After every row comes one of two labels: whether the row has a hidden trait. Each part has its own trait and labels.
[-5 -2 -3 -4 -3 -2 2 -1 0 -6 15 -6 6 2 -1 14 3 34 14 1 0 8 -4 -8 -11 -1 -12 -5 41 -5] | [74]
[4 -1 -1 -1 1 8 0 -1 -3 16 -8 0 -14 -1 2 -19 -2 -20 -19 -3 2 -9 1 5 5 1 12 9 -44 1] | [73]
[-8 13 4 -12 -4 -1 -1 -1 -4 -34 1 5 -16 3 1 28 -2 14 -7 -5 3 -4 -8 -13 -21 0 2 9 -20 -8] | [73]
[4 -2 -2 1 2 7 0 -1 -3 24 -7 -1 -10 -2 2 -23 0 -19 -15 -1 2 -8 1 4 7 1 11 8 -40 3] | [74]
[-8 -7 -5 -10 -7 4 3 -4 0 -12 24 -11 -5 6 1 20 6 50 13 0 1 6 -11 -17 -30 -1 -14 -2 50 -15] | [74]
[4 7 2 -6 0 7 -1 0 -7 -8 -6 6 -21 2 1 -6 -7 -14 -24 -5 2 -9 -1 4 -4 1 8 12 -49 -3] | [73]
[-9 5 3 -6 -6 -3 1 -1 6 -31 9 0 3 7 -1 45 3 42 12 -1 -1 9 -8 -15 -20 -1 -3 -4 41 -12] | [74]
[-17 17 5 -18 -9 -7 1 -2 5 -56 4 5 -17 9 2 53 6 27 -2 -5 2 4 -11 -35 -32 0 3 10 18 -17] | [74]
[5 -3 -2 -2 1 10 0 -1 -4 20 -5 -1 -18 -1 2 -24 0 -19 -21 -3 2 -10 0 5 5 1 11 10 -43 1] | [73]
[6 1 0 3 4 3 -2 1 -4 31 -12 3 -10 -4 1 -29 -4 -37 -19 -2 1 -10 6 14 17 1 10 7 -48 7] | [73]
[1 10 5 -6 0 2 -2 1 -7 -22 -9 10 -15 0 0 7 -9 -8 -15 -4 2 -8 -1 4 -4 1 4 8 -47 -2] | [73]
[4 3 2 2 3 2 -2 1 -3 9 -14 5 -8 -4 1 -14 -5 -26 -15 -2 1 -9 3 10 10 1 11 5 -47 4] | [73]

Next part:
[12 0 2 10 0 -2 -5 0 10 -19 1 3 0 0 2 -4 1 -2 -1 0 -4 -1 3 5] | tl
[4 -1 1 17 2 0 -5 1 11 -7 4 0 2 -1 1 -3 0 -1 -4 3 -1 -2 4 4] | tl
[2 -3 1 8 0 3 -2 0 2 -5 -2 2 3 0 -1 0 -3 -1 -4 5 -6 -2 2 3] | tl
[-11 -3 3 -3 -3 6 -4 -1 -8 2 7 4 -2 -1 -7 -12 -4 1 -5 -7 6 -2 -2 6] | gl
[-1 0 2 5 0 0 -5 0 8 -5 8 1 -2 -1 -3 -10 2 0 -6 -8 9 -1 4 4] | tl
[2 -3 1 2 -1 3 -2 0 -5 -14 8 0 -4 -1 0 -6 1 -1 -2 -3 2 1 -1 4] | tl
[-44 -4 9 2 -5 15 -9 -3 1 32 2 10 10 0 -18 -24 -15 2 -16 -2 3 -8 6 11] | gl
[1 -2 1 6 0 2 -2 1 3 1 8 0 -1 -1 -2 -6 -1 0 -6 -2 2 -1 3 3] | tl
[5 -2 1 10 1 -1 -4 1 6 -13 6 1 -1 -1 1 -5 2 -1 -4 0 1 -1 3 4] | tl
[-23 2 1 -11 -2 5 -1 -2 -3 17 0 3 0 0 -8 -13 -4 3 -3 -10 10 -2 -1 1] | gl
[1 8 0 2 5 2 -3 8 20 8 8 7 5 -2 -1 -5 0 4 -15 -7 -3 -1 27 23] | gl
[-5 1 0 -7 0 0 0 0 -2 1 4 0 -2 -1 -3 -3 1 2 1 -6 5 1 0 1] | tl
[14 -10 2 -7 -7 7 -5 -3 -33 -52 1 6 -8 -1 -1 -7 -2 -3 4 -1 -13 2 -12 13] | gl
[-4 -1 1 5 2 0 -2 1 7 9 8 1 -2 -1 -2 -5 1 1 -4 -4 7 0 3 2] | tl
[14 -2 0 13 2 -1 -2 2 8 -17 -6 2 5 0 4 9 -2 -2 -1 13 -16 -1 8 7] | tl
[-19 -2 2 0 -3 7 -4 -3 -4 9 -4 6 4 1 -7 -7 -6 0 -5 2 -4 -3 0 5] | gl
[9 -3 0 -7 -2 0 0 -1 -15 -26 8 0 -8 0 0 -4 3 -1 1 -7 2 4 -6 4] | tl
